data =
4893  4239  5937  7261  5795  8646  8903
8600  3399  6949  4583  6018  6036  3162
5918  3869  6759  7690  5688  9312  9603
5626  4549  6189  7055  5838  8374  8416
3446  6171  4949  7234  5864  7516  8899
Indices start at 1.
(1, 1) => 4893
(3, 5) => 5688
(3, 4) => 7690
(2, 3) => 6949
(5, 5) => 5864
(5, 2) => 6171
(4, 2) => 4549
(3, 1) => 5918
(1, 4) => 7261
(1, 2) => 4239
(4, 6) => 8374
(1, 3) => 5937

m =
[[-3.82  5.65  5.95 -0.19 -1.79 -3.80 -0.63]
 [-1.48  8.18 -1.89 -3.72  2.79 -1.06  0.14]
 [-5.74 -2.71  3.11  5.67 -1.53  2.41 -0.34]
 [ 0.98  3.47  3.80  2.69  6.25 -5.70  0.36]
 [-1.53 -7.87  3.21  2.20 -4.62 -0.44  0.47]
 [-2.43  4.20  6.78 -2.41 -5.20  0.14 -2.67]
 [ 1.02 -6.85  3.83  2.75 -2.26 -4.16  1.36]
 [ 4.43 -6.88  1.13  1.17  1.57  2.93 -0.54]
 [-1.69 -5.51 -2.44 -3.81 -7.31  1.60  0.71]]
Indices start at 1.
row 1 col 1	-3.82
row 2 col 1	-1.48
row 7 col 6	-4.16
row 2 col 7	0.14
row 3 col 7	-0.34
row 4 col 6	-5.70
row 5 col 7	0.47
row 9 col 1	-1.69
row 3 col 2	-2.71
row 9 col 7	0.71
row 1 col 4	-0.19
row 5 col 6	-0.44
row 6 col 6	0.14
row 7 col 3	3.83
row 3 col 3	3.11
row 6 col 4	-2.41
row 2 col 5	2.79
row 3 col 6	2.41
row 5 col 4	2.20
row 7 col 1	1.02
row 1 col 5	-1.79
row 2 col 2	8.18
row 6 col 3	6.78
row 8 col 5	1.57
row 4 col 1	0.98
row 3 col 4	5.67
row 4 col 5	6.25
row 4 col 2	3.47
row 3 col 5	-1.53

W =
[[-2.15 -0.16 -3.14 -5.38  3.18  4.38 -0.23]
 [-2.10 -3.53  1.51 -3.92  1.22 -0.68 -0.28]
 [ 2.38  0.49  1.96  2.33 -5.31  2.38 -2.94]
 [-0.60  2.26  0.59  0.80 -1.26 -0.18  0.48]
 [ 1.05  2.54 -1.27  2.42 -0.68  1.44  0.35]
 [-0.43 -0.98 -5.50 -0.15  6.84  0.69  2.87]
 [ 1.90  0.56 -2.61  3.67 -1.34  5.28 -1.47]
 [-0.06 -4.62 -0.09 -2.58  4.18 -2.95  0.40]
 [ 4.29  2.37 -1.08  4.14 -1.39  0.89 -1.80]]
Indices start at 1.
(1, 1): -2.15
(4, 6): -0.18
(9, 3): -1.08
(5, 1): 1.05
(5, 2): 2.54
(3, 6): 2.38
(5, 7): 0.35
(6, 4): -0.15
(4, 1): -0.60
(7, 5): -1.34
(3, 2): 0.49
(2, 1): -2.10
(2, 4): -3.92
(5, 4): 2.42
(8, 5): 4.18
(5, 5): -0.68
(8, 6): -2.95
(8, 4): -2.58
(3, 5): -5.31
(4, 2): 2.26
(7, 3): -2.61
(2, 5): 1.22
(3, 7): -2.94
(3, 1): 2.38
(4, 3): 0.59
(6, 6): 0.69
(7, 2): 0.56
(8, 3): -0.09
(2, 3): 1.51
(1, 2): -0.16
(1, 4): -5.38
(9, 4): 4.14
(9, 6): 0.89

M =
[[3573 4730 6894 6933 5075 1427 4326 5633 5631 4776 3659 4828 3273]
 [8249 5890 6778 6241 5388 7793 5336 6890 3837 4263 6824 6243 3379]
 [7951 6152 6355 5990 5705 8010 4818 7140 4241 5311 6693 6730 3681]
 [5662 6653 3591 4022 4933 7238 4385 6586 5940 9253 6133 6557 5778]
 [3505 4210 4565 4723 7020 4624 5729 3063 6180 3631 4028 4825 8102]
 [5312 6490 3031 3522 4417 6995 4960 5962 6034 9240 6166 5934 6411]
 [4210 4776 7039 6943 4543 1797 4789 5709 5197 4409 4141 4552 2933]
 [3839 4174 4167 4273 6566 5154 6417 2666 5965 3380 4466 4395 8571]
 [5120 6129 2811 3257 4235 6822 5646 5172 5966 8427 6145 5297 7051]
 [4089 4340 3762 3883 5855 5443 6813 2658 5839 3803 4888 4092 8628]
 [8190 5598 7028 6388 4777 7102 5890 6532 3574 3488 6817 5528 3107]]
Rows and columns are counted from 1.
(1, 1) = 3573
(10, 6) = 5443
(5, 1) = 3505
(3, 6) = 8010
(2, 5) = 5388
(2, 9) = 3837
(1, 3) = 6894
(3, 11) = 6693
(2, 1) = 8249
(10, 9) = 5839
(7, 9) = 5197
(7, 10) = 4409
(11, 3) = 7028
(1, 11) = 3659
(9, 8) = 5172
(4, 8) = 6586
(5, 2) = 4210
(8, 6) = 5154
(9, 11) = 6145
(9, 12) = 5297
(10, 3) = 3762
(5, 9) = 6180
(5, 12) = 4825
(7, 8) = 5709
(1, 12) = 4828
(8, 4) = 4273
(2, 3) = 6778
(1, 13) = 3273
(9, 1) = 5120
(1, 8) = 5633
(7, 5) = 4543
(5, 3) = 4565
(11, 4) = 6388
(8, 10) = 3380
(2, 7) = 5336
